Below is a small trained network, with its code and all its weights. Each question gives an input and a target symbol and asks what happens when units are switched off, that is, made to give their printed mean instead of their output.

import numpy as np


def w(rows, s, z=0):
    codes = np.array(rows[::2]) - 128.0
    scale = np.full(codes.shape[1], s)
    scale[-1] = z or s
    return codes * scale


def f(y):
    return np.maximum(y, 0)


def softmax(a):
    e = np.exp(a - a.max(-1, keepdims=True))
    return e / e.sum(-1, keepdims=True)


def log_softmax(a):
    a = a - a.max(-1, keepdims=True)
    return a - np.log(np.exp(a).sum(-1, keepdims=True))


def net(x, mask):
    ids = ['βηθμσψ'.index(c) for c in x.split()]
    T = len(ids)
    res = E[ids] + P[:T]
    r = res
    for j in range(2):
        rows = slice(2 * j, 2 * j + 2)
        q, k, v = (r @ M[0][rows].T for M in (Q, K, V))
        z = softmax(np.where(np.tri(T) > 0, q @ k.T / 2**0.5, -1e9)) @ v
        o = O[0][rows]
        res = res + np.where(mask[j], z, o[:, -1]) @ o[:, :-1]
    y = f(res @ A[0][:, :-1].T + A[0][:, -1])
    res = res + np.where(mask[2:14], y, B[0][:, -1]) @ B[0][:, :-1]
    return log_softmax(res[-1] @ U[:, :-1].T + U[:, -1])


Q, K, V, O, A, B = {}, {}, {}, {}, {}, {}
E = w([
[79,133,141,100,68],'β',
[114,64,248,113,128],'η',
[140,242,192,69,162],'θ',
[48,117,122,126,196],'μ',
[87,83,76,34,33],'σ',
[133,215,49,199,41],'ψ',
],0.015)
P = w([
[201,30,42,87,68],'0',
[96,107,136,137,8],'1',
[105,126,126,141,62],'2',
[112,135,121,140,95],'3',
[112,134,114,132,123],'4',
[116,131,111,121,138],'5',
[118,129,108,117,158],'6',
[120,123,107,110,170],'7',
[121,120,108,104,182],'8',
[121,113,107,96,198],'9',
[123,113,105,93,200],'10',
],0.014)
Q[0] = w([
[7,70,115,154,127],'H1',
[28,172,197,139,150],'H1',
[143,137,78,197,111],'H2',
[113,186,201,88,132],'H2',
],0.011)
K[0] = w([
[32,146,80,41,153],'H1',
[127,124,218,136,195],'H1',
[143,151,139,140,81],'H2',
[63,140,163,10,188],'H2',
],0.011)
V[0] = w([
[130,100,175,11,170],'H1',
[71,110,158,211,186],'H1',
[156,121,116,103,46],'H2',
[254,150,169,89,70],'H2',
],0.0099)
O[0] = w([
[52,158,115,47,1,162],'H1',
[155,54,45,190,72,174],'H1',
[23,85,130,109,96,176],'H2',
[51,32,134,42,52,3],'H2',
],0.0084,0.0052)
A[0] = w([
[162,223,176,157,43,4],'N1',
[99,8,142,104,39,157],'N2',
[122,173,52,194,64,184],'N3',
[125,94,49,89,131,236],'N4',
[111,83,107,201,82,165],'N5',
[113,132,81,113,3,140],'N6',
[109,142,74,136,15,210],'N7',
[124,165,87,175,58,63],'N8',
[94,58,116,119,76,197],'N9',
[62,86,139,150,122,131],'N10',
[119,89,170,63,10,36],'N11',
[155,194,72,103,106,201],'N12',
],0.011,0.0036)
B[0] = w([
[193,49,138,203,127,161],'N1',
[118,89,92,182,153,234],'N2',
[107,139,139,87,102,254],'N3',
[127,140,143,168,92,225],'N4',
[128,159,179,146,127,203],'N5',
[105,76,93,250,142,215],'N6',
[174,107,145,33,83,226],'N7',
[133,118,104,80,161,165],'N8',
[185,113,162,57,60,214],'N9',
[106,157,137,105,138,198],'N10',
[102,181,162,115,163,223],'N11',
[107,118,108,126,141,209],'N12',
],0.014,0.008)
U = w([
[119,91,120,108,152,2],'β',
[164,33,49,105,56,218],'η',
[100,187,149,2,91,134],'θ',
[193,121,142,215,91,39],'μ',
[9,154,77,193,175,220],'σ',
[137,88,151,98,173,89],'ψ',
],0.012,0.0044)

Each question gives the input, a string of symbols that net reads in full, and the target symbol t.
The units are the heads (2 rows each of Q, K, V and O) and the neurons (one row each of A and B). Each row of codes is followed by its name. A weight is (code - 128) times the scale printed after its matrix; where a second scale follows, it is the last column's (O, A, B and U).
mask holds one flag per unit, heads first, then neurons. A switched-off unit (its flag False) gives its mean, the last column of its rows in O or B, instead of its output. The means were averaged over made-up inputs and are rounded, as every weight is.
A unit's drop is (log p(t) with every unit on - log p(t) with that unit switched off) / (log p(t) with every unit on - log p(t) with every unit switched off).
The circuit of an input: a set's keep is (log p(t) with only the set's units on - log p(t) with every unit switched off) / (log p(t) with every unit on - log p(t) with every unit switched off). Starting from the 12 units with the biggest drops (on a tie, the unit counted first), units are removed one at a time, each time the one whose removal leaves the highest keep (on an exact tie, the one counted first), for as long as the keep stays at least 0.8.
circuit, biggest first: the units of the circuit, biggest drop first
most important unit: the unit with the biggest drop
top k neurons: the k neurons with the biggest drops, biggest first
drop when u is switched off: that unit's drop, to one decimal
input ψ μ μ ψ ψ, target σ: top neuron	(N7)
input ψ μ μ σ ψ μ ψ η θ, target η: circuit, biggest first	(H1, N1, N11)
input ψ σ μ, target η: top 2 neurons	(N9, N2)
input σ ψ μ μ μ μ ψ, target θ: circuit, biggest first	(H1, N2, N6)
input ψ ψ μ ψ μ, target θ: top 2 neurons	(N6, N2)
input θ ψ μ μ ψ ψ, target σ: circuit, biggest first	(H1, H2)
input μ σ ψ θ μ η μ θ, target μ: circuit, biggest first	(N1, H2)
input θ μ ψ, target η: circuit, biggest first	(N6, N7)
input θ ψ μ η μ μ β ψ, target θ: top 2 neurons	(N6, N2)
input σ η μ σ, target θ: top 2 neurons	(N11, N7)
input μ μ σ θ μ ψ β μ ψ ψ θ, target ψ: top 3 neurons	(N1, N6, N4)
input η η μ μ μ η σ μ μ μ β, target η: top 2 neurons	(N11, N1)
input θ σ μ ψ σ, target θ: top 3 neurons	(N11, N9, N7)
input σ μ μ, target θ: most important unit	N6
input μ μ μ μ μ μ β θ μ η, target μ: top 3 neurons	(N7, N3, N11)
input θ β η θ, target η: top 3 neurons	(N6, N7, N1)
input β θ θ ψ μ μ ψ μ ψ θ, target ψ: drop when N9 is switched off	0.0
input μ η ψ μ σ μ β, target η: drop when H1 is switched off	0.6
input μ μ ψ μ β θ μ μ η, target μ: drop when N6 is switched off	-0.1
input σ μ μ ψ, target η: most important unit	N1
